Below are the code and all the weights of a small trained network. Each question names an input and a class and asks about switching units off, where a switched-off unit gives its printed mean instead of its output.

import numpy as np


def w(rows, s, z=0):
    codes = np.array(rows[::2]) - 128.0
    scale = np.full(codes.shape[1], s)
    scale[-1] = z or s
    return codes * scale


def f(y):
    return np.maximum(y, 0)


def log_softmax(a):
    a = a - a.max(-1, keepdims=True)
    return a - np.log(np.exp(a).sum(-1, keepdims=True))


def net(x, mask):
    res = np.array(x, float).reshape(1, 3) / 4 @ E
    y = f(res @ A[0][:, :-1].T + A[0][:, -1])
    res = res + np.where(mask, y, B[0][:, -1]) @ B[0][:, :-1]
    return log_softmax(res[-1] @ U[:, :-1].T + U[:, -1])


A, B = {}, {}
E = w([
[84,179,76,86,43],'x0',
[246,154,124,75,120],'x1',
[106,102,254,38,127],'x2',
],0.012)
A[0] = w([
[227,220,71,105,53,97],'N0',
[220,128,135,104,138,123],'N1',
[124,172,94,80,157,160],'N2',
[139,182,69,126,110,160],'N3',
[186,83,88,227,186,223],'N4',
[215,152,50,97,87,119],'N5',
[82,127,89,163,82,122],'N6',
[69,102,96,189,115,166],'N7',
[60,161,156,1,36,37],'N8',
[153,39,217,126,189,127],'N9',
[134,91,103,158,203,161],'N10',
[76,99,220,136,179,183],'N11',
[71,140,40,162,67,130],'N12',
[227,140,165,55,143,98],'N13',
[39,147,111,165,129,253],'N14',
[141,147,110,153,165,179],'N15',
[124,97,155,179,159,144],'N16',
[31,92,181,160,155,189],'N17',
[180,108,99,201,194,179],'N18',
],0.013,0.0046)
B[0] = w([
[150,52,27,54,95,243],'N0',
[209,178,149,123,139,199],'N1',
[116,113,83,142,112,162],'N2',
[113,119,72,87,124,201],'N3',
[154,128,177,177,18,246],'N4',
[159,76,43,68,97,223],'N5',
[77,168,109,129,151,193],'N6',
[70,161,147,119,146,212],'N7',
[148,121,165,229,2,224],'N8',
[134,115,128,70,228,240],'N9',
[116,96,154,147,97,193],'N10',
[109,57,131,80,172,230],'N11',
[61,182,96,123,183,235],'N12',
[234,203,143,148,168,225],'N13',
[20,170,128,131,145,227],'N14',
[131,110,124,153,98,171],'N15',
[116,76,145,110,123,183],'N16',
[75,25,100,119,105,226],'N17',
[161,123,162,190,64,220],'N18',
],0.024,0.014)
U = w([
[48,100,171,200,64,123],'0',
[115,56,64,44,152,251],'1',
[196,157,112,161,44,197],'2',
[186,170,123,78,208,6],'3',
[63,249,61,109,159,42],'4',
],0.011,0.0025)

Each question gives the input, the list of numbers given to net, and the class t.
The units are the neurons (one row each of A and B). Each row of codes is followed by its name. A weight is (code - 128) times the scale printed after its matrix; where a second scale follows, it is the last column's (A, B and U).
mask holds one flag per neuron, in row order. A switched-off neuron (its flag False) gives its mean, the last column of its row in B, instead of its output. The means were averaged over made-up inputs and are rounded, as every weight is.
A unit's drop is (log p(t) with every unit on - log p(t) with that unit switched off) / (log p(t) with every unit on - log p(t) with every unit switched off).
most important unit: the unit with the biggest drop
top k neurons: the k neurons with the biggest drops, biggest first
drop of u: that unit's drop, to one decimal
input [0,1,-1], class 2: top 2 neurons	N9, N11
input [0,-6,-2], class 0: most important unit	N17
input [-4,1,4], class 3: top 2 neurons	N0, N13
input [-4,-4,0], class 0: top 2 neurons	N0, N5
input [0,6,7], class 3: top 4 neurons	N9, N4, N13, N18
input [2,1,8], class 2: top 3 neurons	N8, N13, N14
input [1,-6,-2], class 4: top 2 neurons	N8, N12
input [0,5,-5], class 2: top 3 neurons	N4, N9, N11
input [4,-8,2], class 0: top 2 neurons	N8, N17
input [1,-4,6], class 0: top 2 neurons	N8, N0
input [1,-8,-3], class 4: top 2 neurons	N12, N8
input [-1,3,-8], class 2: top 2 neurons	N4, N18
input [1,7,2], class 2: top 2 neurons	N13, N9
input [-7,3,2], class 3: most important unit	N9
input [2,1,5], class 2: top 2 neurons	N8, N14
input [8,-6,4], class 0: drop of N8	1.8
input [5,-3,-8], class 4: drop of N16	0.0
input [5,-1,-7], class 4: drop of N12	0.3
input [4,-6,2], class 0: drop of N8	0.1
